Here is a tiny trained network, its code and every weight. The questions are about switching its units off for an input and a target symbol, where a switched-off unit gives its printed mean instead of its output.

import numpy as np


def w(rows, s, z=0):
    codes = np.array(rows[::2]) - 128.0
    scale = np.full(codes.shape[1], s)
    scale[-1] = z or s
    return codes * scale


def f(y):
    return np.maximum(y, 0)


def softmax(a):
    e = np.exp(a - a.max(-1, keepdims=True))
    return e / e.sum(-1, keepdims=True)


def log_softmax(a):
    a = a - a.max(-1, keepdims=True)
    return a - np.log(np.exp(a).sum(-1, keepdims=True))


def net(x, mask):
    ids = ['ΞΦΩαβητ'.index(c) for c in x.split()]
    T = len(ids)
    res = E[ids] + P[:T]
    r = res
    for j in range(2):
        rows = slice(3 * j, 3 * j + 3)
        q, k, v = (r @ M[0][rows].T for M in (Q, K, V))
        z = softmax(np.where(np.tri(T) > 0, q @ k.T / 3**0.5, -1e9)) @ v
        o = O[0][rows]
        res = res + np.where(mask[j], z, o[:, -1]) @ o[:, :-1]
    y = f(res @ A[0][:, :-1].T + A[0][:, -1])
    res = res + np.where(mask[2:10], y, B[0][:, -1]) @ B[0][:, :-1]
    return log_softmax(res[-1] @ U[:, :-1].T + U[:, -1])


Q, K, V, O, A, B = {}, {}, {}, {}, {}, {}
E = w([
[166,146,190,124,155,188,110,79,130,160],'Ξ',
[138,109,42,48,132,150,165,223,111,89],'Φ',
[135,178,128,107,74,107,74,144,4,131],'Ω',
[203,167,78,147,151,138,38,153,156,112],'α',
[177,151,178,159,210,170,196,178,130,54],'β',
[104,186,103,9,190,136,142,160,109,124],'η',
[157,202,97,59,156,130,91,189,136,155],'τ',
],0.012)
P = w([
[152,66,135,153,254,103,123,159,170,148],'0',
[72,119,141,168,172,188,99,163,143,105],'1',
[76,85,165,124,80,191,85,156,161,81],'2',
[128,108,164,97,83,120,120,115,177,45],'3',
[190,121,132,98,117,115,162,84,141,75],'4',
[201,129,78,126,129,173,176,85,84,131],'5',
[106,136,57,164,96,233,168,51,82,159],'6',
],0.011)
Q[0] = w([
[235,133,135,84,134,72,159,102,99,141],'H1',
[202,124,128,89,176,82,157,115,87,138],'H1',
[134,152,56,171,197,200,135,139,30,204],'H1',
[179,153,118,113,161,254,118,138,177,76],'H2',
[64,125,122,153,183,77,187,129,197,185],'H2',
[94,108,144,222,110,95,112,139,159,166],'H2',
],0.041)
K[0] = w([
[135,108,176,83,63,74,122,111,198,75],'H1',
[137,144,135,98,102,101,145,98,189,78],'H1',
[255,145,82,110,176,65,186,79,83,164],'H1',
[131,208,141,117,112,78,112,93,83,144],'H2',
[137,120,98,178,198,146,163,106,166,103],'H2',
[97,131,152,102,183,154,173,134,169,122],'H2',
],0.05)
V[0] = w([
[211,109,43,209,80,126,53,210,118,58],'H1',
[206,149,150,242,159,206,121,124,161,97],'H1',
[69,85,76,129,128,179,239,211,194,56],'H1',
[64,111,167,172,167,56,108,168,60,134],'H2',
[117,161,78,166,94,194,201,125,145,23],'H2',
[99,101,79,174,64,5,113,111,73,207],'H2',
],0.014)
O[0] = w([
[213,96,162,69,206,180,97,130,96,181,254],'H1',
[205,177,113,61,154,41,154,104,154,64,192],'H1',
[211,213,61,217,177,178,128,161,78,105,55],'H1',
[43,241,146,115,137,103,182,88,118,169,247],'H2',
[173,60,102,70,69,185,142,143,212,85,65],'H2',
[122,254,180,138,54,49,100,180,117,108,142],'H2',
],0.0077,0.007)
A[0] = w([
[143,145,212,78,76,23,148,177,189,114,82],'N1',
[97,111,36,155,148,8,112,188,185,78,104],'N2',
[85,166,140,157,82,132,103,173,52,131,130],'N3',
[119,172,132,43,94,157,159,171,173,145,166],'N4',
[190,78,115,141,151,105,132,150,122,176,2],'N5',
[136,179,178,88,100,65,146,167,132,119,167],'N6',
[27,72,187,123,166,119,75,169,176,150,79],'N7',
[69,157,119,249,30,154,158,177,182,159,58],'N8',
],0.013,0.0083)
B[0] = w([
[59,206,121,33,197,254,52,110,135,85,229],'N1',
[141,180,175,176,160,108,93,127,96,166,159],'N2',
[142,166,133,29,90,165,185,107,206,160,209],'N3',
[122,97,143,191,155,85,134,121,129,157,215],'N4',
[20,141,169,158,57,74,110,133,136,128,155],'N5',
[167,30,92,246,69,85,150,147,145,95,249],'N6',
[245,102,78,135,112,144,113,176,105,36,206],'N7',
[126,70,188,83,169,38,126,222,56,69,144],'N8',
],0.0091,0.018)
U = w([
[129,96,126,175,254,147,100,170,103,171,226],'Ξ',
[154,86,90,131,118,183,117,148,135,117,197],'Φ',
[98,91,101,171,104,152,172,99,120,185,232],'Ω',
[142,129,97,186,145,128,142,141,127,135,3],'α',
[136,148,107,140,178,179,139,154,125,170,9],'β',
[80,143,111,166,157,157,123,121,142,125,62],'η',
[113,122,126,144,161,146,146,169,118,141,12],'τ',
],0.0052,0.0045)

Each question gives the input, a string of symbols that net reads in full, and the target symbol t.
The units are the heads (3 rows each of Q, K, V and O) and the neurons (one row each of A and B). Each row of codes is followed by its name. A weight is (code - 128) times the scale printed after its matrix; where a second scale follows, it is the last column's (O, A, B and U).
mask holds one flag per unit, heads first, then neurons. A switched-off unit (its flag False) gives its mean, the last column of its rows in O or B, instead of its output. The means were averaged over made-up inputs and are rounded, as every weight is.
A unit's drop is (log p(t) with every unit on - log p(t) with that unit switched off) / (log p(t) with every unit on - log p(t) with every unit switched off).
The circuit of an input: a set's keep is (log p(t) with only the set's units on - log p(t) with every unit switched off) / (log p(t) with every unit on - log p(t) with every unit switched off). Starting from all 10 units, units are removed one at a time, each time the one whose removal leaves the highest keep (on an exact tie, the one counted first), for as long as the keep stays at least 0.8.
circuit, biggest first: the units of the circuit, biggest drop first
unit that matters most: the unit with the biggest drop
top k neurons: the k neurons with the biggest drops, biggest first
which heads matter: for each layer, one digit per head in row order, 1 if its drop is at least 0.15 and else 0, layers parted by /
input Ω Φ Ω Ω τ Ω, target Ω: which heads matter	00
input Ω α Φ α, target β: top 2 neurons	[N3 N6]
input β α β Ξ Ω, target η: which heads matter	10
input α Ω Ξ Ω Ω η Ξ, target τ: unit that matters most	N8
input Φ Ω Ξ β, target η: circuit, biggest first	[N1 H1]
input Ω Ω Ξ α τ, target Ξ: which heads matter	10
input Ξ β β Ω α Φ Φ, target β: top 2 neurons	[N6 N7]
input Ω Ξ Φ Φ, target β: circuit, biggest first	[H1 N3 H2]
input Ω Ω β η Ω Ξ τ, target η: circuit, biggest first	[H1 N1]
input Ξ Φ β, target Ξ: circuit, biggest first	[H2 H1]
input η Ξ α Ω, target Ξ: top 4 neurons	[N3 N7 N4 N1]
input Ω Ξ Ξ β τ, target α: circuit, biggest first	[H1 N6 H2]
input Ω Ξ β τ Φ, target Ω: which heads matter	11
input Ξ Φ η, target Ξ: which heads matter	11
input Ξ Ξ Φ β τ η Ω, target τ: unit that matters most	N8
input Ω Ξ α Ω Ω Ξ Φ, target η: circuit, biggest first	[H1 N1 N7]
input Φ Ω β Ξ, target α: circuit, biggest first	[H1 N1]
input Ω Ξ η, target η: which heads matter	11
input Ω Ξ Ξ Ξ τ, target η: which heads matter	11
input τ β Ξ Ω Ξ β Φ, target α: circuit, biggest first	[H1 N1]
input Φ Ω Ω Φ Ξ Ω, target η: circuit, biggest first	[H1 N1]
input Ω Ξ Ξ Φ Ξ α, target η: unit that matters most	H1
input τ Ω β Φ α, target β: top 3 neurons	[N6 N3 N4]
input Ω Ξ α, target η: circuit, biggest first	[N1 H1 H2]
input Ω Φ Φ β, target β: which heads matter	11
input η Ω η Φ, target τ: circuit, biggest first	[H1 N8 N3 H2]
input α Ω α α, target Ξ: circuit, biggest first	[H1 N3]
input Ω η τ τ, target Ω: circuit, biggest first	[H2 N6 N7]
